Below is a small trained network, with its code and all its weights. Each question gives an input and a target symbol and asks what happens when units are switched off, that is, made to give their printed mean instead of their output.

import numpy as np


def w(rows, s, z=0):
    codes = np.array(rows[::2]) - 128.0
    scale = np.full(codes.shape[1], s)
    scale[-1] = z or s
    return codes * scale


def norm(h):
    return h / np.sqrt((h * h).mean(-1, keepdims=True) + 1e-5)


def f(y):
    return y / 2 * (1 + np.tanh(0.7978845608 * (y + 0.044715 * y**3)))


def softmax(a):
    e = np.exp(a - a.max(-1, keepdims=True))
    return e / e.sum(-1, keepdims=True)


def log_softmax(a):
    a = a - a.max(-1, keepdims=True)
    return a - np.log(np.exp(a).sum(-1, keepdims=True))


def net(x, mask):
    ids = ['αβδεζημπτφ'.index(c) for c in x.split()]
    T = len(ids)
    res = E[ids] + P[:T]
    u = 0
    for l in range(2):
        r = norm(res)
        for j in range(2):
            rows = slice(4 * j, 4 * j + 4)
            q, k, v = (r @ M[l][rows].T for M in (Q, K, V))
            z = softmax(np.where(np.tri(T) > 0, q @ k.T / 4**0.5, -1e9)) @ v
            o = O[l][rows]
            res = res + np.where(mask[u + j], z, o[:, -1]) @ o[:, :-1]
        u += 2
        y = f(norm(res) @ A[l][:, :-1].T + A[l][:, -1])
        res = res + np.where(mask[u : u + 8], y, B[l][:, -1]) @ B[l][:, :-1]
        u += 8
    return log_softmax(norm(res)[-1] @ U[:, :-1].T + U[:, -1])


Q, K, V, O, A, B = {}, {}, {}, {}, {}, {}
E = w([
[164,152,94,117,126],'α',
[114,165,121,130,176],'β',
[135,172,110,135,174],'δ',
[131,176,124,129,176],'ε',
[192,37,196,254,215],'ζ',
[160,122,79,89,101],'η',
[103,142,118,110,211],'μ',
[99,74,80,68,130],'π',
[94,99,78,131,159],'τ',
[76,101,191,63,122],'φ',
],0.0096)
P = w([
[4,170,219,145,126],'0',
[100,250,78,18,227],'1',
[138,231,64,14,210],'2',
[153,205,86,43,186],'3',
[56,125,145,68,165],'4',
[152,184,133,115,200],'5',
[168,171,127,116,182],'6',
[180,155,128,117,159],'7',
[191,135,127,122,153],'8',
[201,116,128,133,155],'9',
[215,119,122,122,138],'10',
[201,137,130,132,145],'11',
],0.0042)
Q[0] = w([
[83,146,106,154,97],'L0H1',
[138,210,17,44,214],'L0H1',
[170,139,21,93,174],'L0H1',
[138,178,67,2,146],'L0H1',
[149,92,150,57,80],'L0H2',
[126,105,124,121,104],'L0H2',
[131,206,80,97,104],'L0H2',
[121,118,127,96,183],'L0H2',
],0.0092)
K[0] = w([
[134,150,128,87,95],'L0H1',
[193,2,134,133,153],'L0H1',
[168,32,190,181,129],'L0H1',
[190,66,122,153,229],'L0H1',
[110,184,106,160,181],'L0H2',
[203,161,96,129,140],'L0H2',
[108,101,80,73,207],'L0H2',
[67,135,122,104,142],'L0H2',
],0.0086)
V[0] = w([
[68,91,116,106,122],'L0H1',
[120,160,174,2,124],'L0H1',
[79,158,38,82,115],'L0H1',
[126,187,130,198,46],'L0H1',
[93,130,157,74,92],'L0H2',
[84,116,194,135,186],'L0H2',
[139,176,127,161,68],'L0H2',
[165,108,72,162,188],'L0H2',
],0.0075)
O[0] = w([
[132,109,108,69,78,114],'L0H1',
[192,101,141,18,52,160],'L0H1',
[77,253,12,102,103,133],'L0H1',
[100,219,187,164,35,3],'L0H1',
[197,64,74,86,43,146],'L0H2',
[204,102,82,168,102,197],'L0H2',
[103,105,171,197,82,53],'L0H2',
[18,202,171,139,230,152],'L0H2',
],0.0041,0.005)
A[0] = w([
[108,54,28,131,159,41],'L0N1',
[165,163,49,90,135,251],'L0N2',
[91,189,121,60,163,40],'L0N3',
[171,94,180,254,50,125],'L0N4',
[83,156,57,76,129,169],'L0N5',
[214,106,59,169,48,238],'L0N6',
[150,196,154,111,160,29],'L0N7',
[123,156,8,107,221,148],'L0N8',
],0.0055,0.0011)
B[0] = w([
[142,254,52,111,118,164],'L0N1',
[48,94,151,86,161,207],'L0N2',
[169,82,152,133,101,165],'L0N3',
[94,188,245,79,217,122],'L0N4',
[125,139,151,204,108,176],'L0N5',
[117,165,158,171,204,137],'L0N6',
[186,123,69,113,80,142],'L0N7',
[66,155,145,117,79,254],'L0N8',
],0.0055,0.0065)
Q[1] = w([
[99,171,133,174,96],'L1H1',
[186,79,187,214,213],'L1H1',
[63,76,54,35,150],'L1H1',
[132,134,89,109,95],'L1H1',
[161,41,74,152,254],'L1H2',
[123,247,105,83,43],'L1H2',
[152,214,104,24,50],'L1H2',
[68,106,122,37,118],'L1H2',
],0.0075)
K[1] = w([
[115,145,71,77,124],'L1H1',
[146,184,141,181,2],'L1H1',
[199,17,188,201,214],'L1H1',
[71,43,117,122,162],'L1H1',
[149,106,143,155,59],'L1H2',
[119,70,68,48,225],'L1H2',
[125,91,152,38,238],'L1H2',
[122,87,191,16,128],'L1H2',
],0.008)
V[1] = w([
[110,121,206,172,177],'L1H1',
[64,136,210,106,115],'L1H1',
[121,51,89,165,79],'L1H1',
[69,94,85,116,79],'L1H1',
[34,82,112,166,75],'L1H2',
[141,102,255,106,85],'L1H2',
[138,106,146,65,49],'L1H2',
[192,209,57,170,98],'L1H2',
],0.0083)
O[1] = w([
[97,202,128,55,105,3],'L1H1',
[231,208,148,80,127,124],'L1H1',
[103,130,87,153,214,20],'L1H1',
[159,130,131,167,208,164],'L1H1',
[156,174,65,246,201,82],'L1H2',
[194,206,78,81,140,38],'L1H2',
[206,100,79,179,37,218],'L1H2',
[2,131,220,193,71,147],'L1H2',
],0.0067,0.0042)
A[1] = w([
[109,95,111,142,43,106],'L1N1',
[45,197,109,197,105,212],'L1N2',
[55,70,222,101,90,53],'L1N3',
[136,88,54,163,159,139],'L1N4',
[181,120,239,182,105,253],'L1N5',
[105,64,108,51,154,134],'L1N6',
[56,152,45,137,64,148],'L1N7',
[129,71,127,204,1,79],'L1N8',
],0.0064,0.0034)
B[1] = w([
[135,85,172,232,197,191],'L1N1',
[177,218,87,148,140,182],'L1N2',
[199,54,171,126,150,255],'L1N3',
[78,109,212,42,94,205],'L1N4',
[122,227,62,33,49,239],'L1N5',
[152,157,185,147,161,238],'L1N6',
[167,199,1,131,140,189],'L1N7',
[139,163,210,184,122,216],'L1N8',
],0.0052,0.0032)
U = w([
[173,244,113,131,49,63],'α',
[193,194,84,185,188,108],'β',
[55,209,190,169,100,60],'δ',
[80,120,210,127,14,138],'ε',
[137,212,176,76,200,137],'ζ',
[174,113,126,234,67,176],'η',
[91,57,195,87,201,63],'μ',
[71,32,81,135,160,129],'π',
[12,153,65,186,199,255],'τ',
[254,83,70,78,121,109],'φ',
],0.011,0.0032)

Each question gives the input, a string of symbols that net reads in full, and the target symbol t.
The units are the heads (4 rows each of Q, K, V and O) and the neurons (one row each of A and B). Each row of codes is followed by its name. A weight is (code - 128) times the scale printed after its matrix; where a second scale follows, it is the last column's (O, A, B and U).
mask holds one flag per unit, layer by layer, with each layer's heads first. A switched-off unit (its flag False) gives its mean, the last column of its rows in O or B, instead of its output. The means were averaged over made-up inputs and are rounded, as every weight is.
A unit's drop is (log p(t) with every unit on - log p(t) with that unit switched off) / (log p(t) with every unit on - log p(t) with every unit switched off).
The circuit of an input: a set's keep is (log p(t) with only the set's units on - log p(t) with every unit switched off) / (log p(t) with every unit on - log p(t) with every unit switched off). Starting from the 12 units with the biggest drops (on a tie, the unit counted first), units are removed one at a time, each time the one whose removal leaves the highest keep (on an exact tie, the one counted first), for as long as the keep stays at least 0.8.
circuit, biggest first: the units of the circuit, biggest drop first
unit that matters most: the unit with the biggest drop
k most important neurons: the k neurons with the biggest drops, biggest first
top k neurons in layer l: the k neurons of layer l with the biggest drops, biggest first
which heads matter: for each layer, one digit per head in row order, 1 if its drop is at least 0.15 and else 0, layers parted by /
input φ μ η η φ τ ε, target φ: top 4 neurons in layer 0 => (L0N1, L0N8, L0N7, L0N3)
input ζ α α, target ζ: circuit, biggest first => (L1H2, L0H1, L1H1)
input τ ε α β δ η ε, target δ: circuit, biggest first => (L0H1, L1H2)
input η δ ε, target η: most important neuron => (L0N8)
input ζ ε η ε μ π δ η, target ζ: circuit, biggest first => (L1H2, L0H1, L1H1)
input α φ ε, target φ: which heads matter => 10 / 00
input ζ ε η, target ζ: which heads matter => 10 / 01
input α β ε α, target ε: which heads matter => 00 / 11
input α π α π ζ α, target α: which heads matter => 11 / 01
input β α δ η ε ε ζ π, target β: circuit, biggest first => (L1H2, L0H1, L0N1, L0H2)
input β ε τ ε ε η τ μ ε ζ, target β: circuit, biggest first => (L0N1, L0H1, L1H2, L0H2)
input φ δ ε α α τ, target τ: circuit, biggest first => (L0H2, L1H1, L0N1, L0N8)
input η η α τ ζ η, target η: which heads matter => 10 / 01
input ε φ μ β π ζ π, target ε: unit that matters most => L0N8
input α μ ζ μ β α π, target α: circuit, biggest first => (L1H1, L1H2, L0N1, L0H1)
input α τ ζ, target α: circuit, biggest first => (L0H1, L1N5)
input φ π μ ε, target π: circuit, biggest first => (L0H2, L1H1, L1H2)
input φ π π π β ε α β τ ζ, target φ: which heads matter => 11 / 01
input β τ ζ δ η μ τ, target β: circuit, biggest first => (L0H1, L1H2, L0N1)
input τ μ α ε α β ε μ μ ε α, target μ: circuit, biggest first => (L1H2)
input ε ε α, target ε: which heads matter => 00 / 01
input τ π α δ τ β, target τ: circuit, biggest first => (L0H1, L1H2)
input τ π β φ ε φ ε φ ε φ, target φ: which heads matter => 00 / 01
input δ π ζ α α, target δ: circuit, biggest first => (L1H2, L0H1, L0H2, L1H1)
input β π π ε η π ε ε, target π: which heads matter => 10 / 00
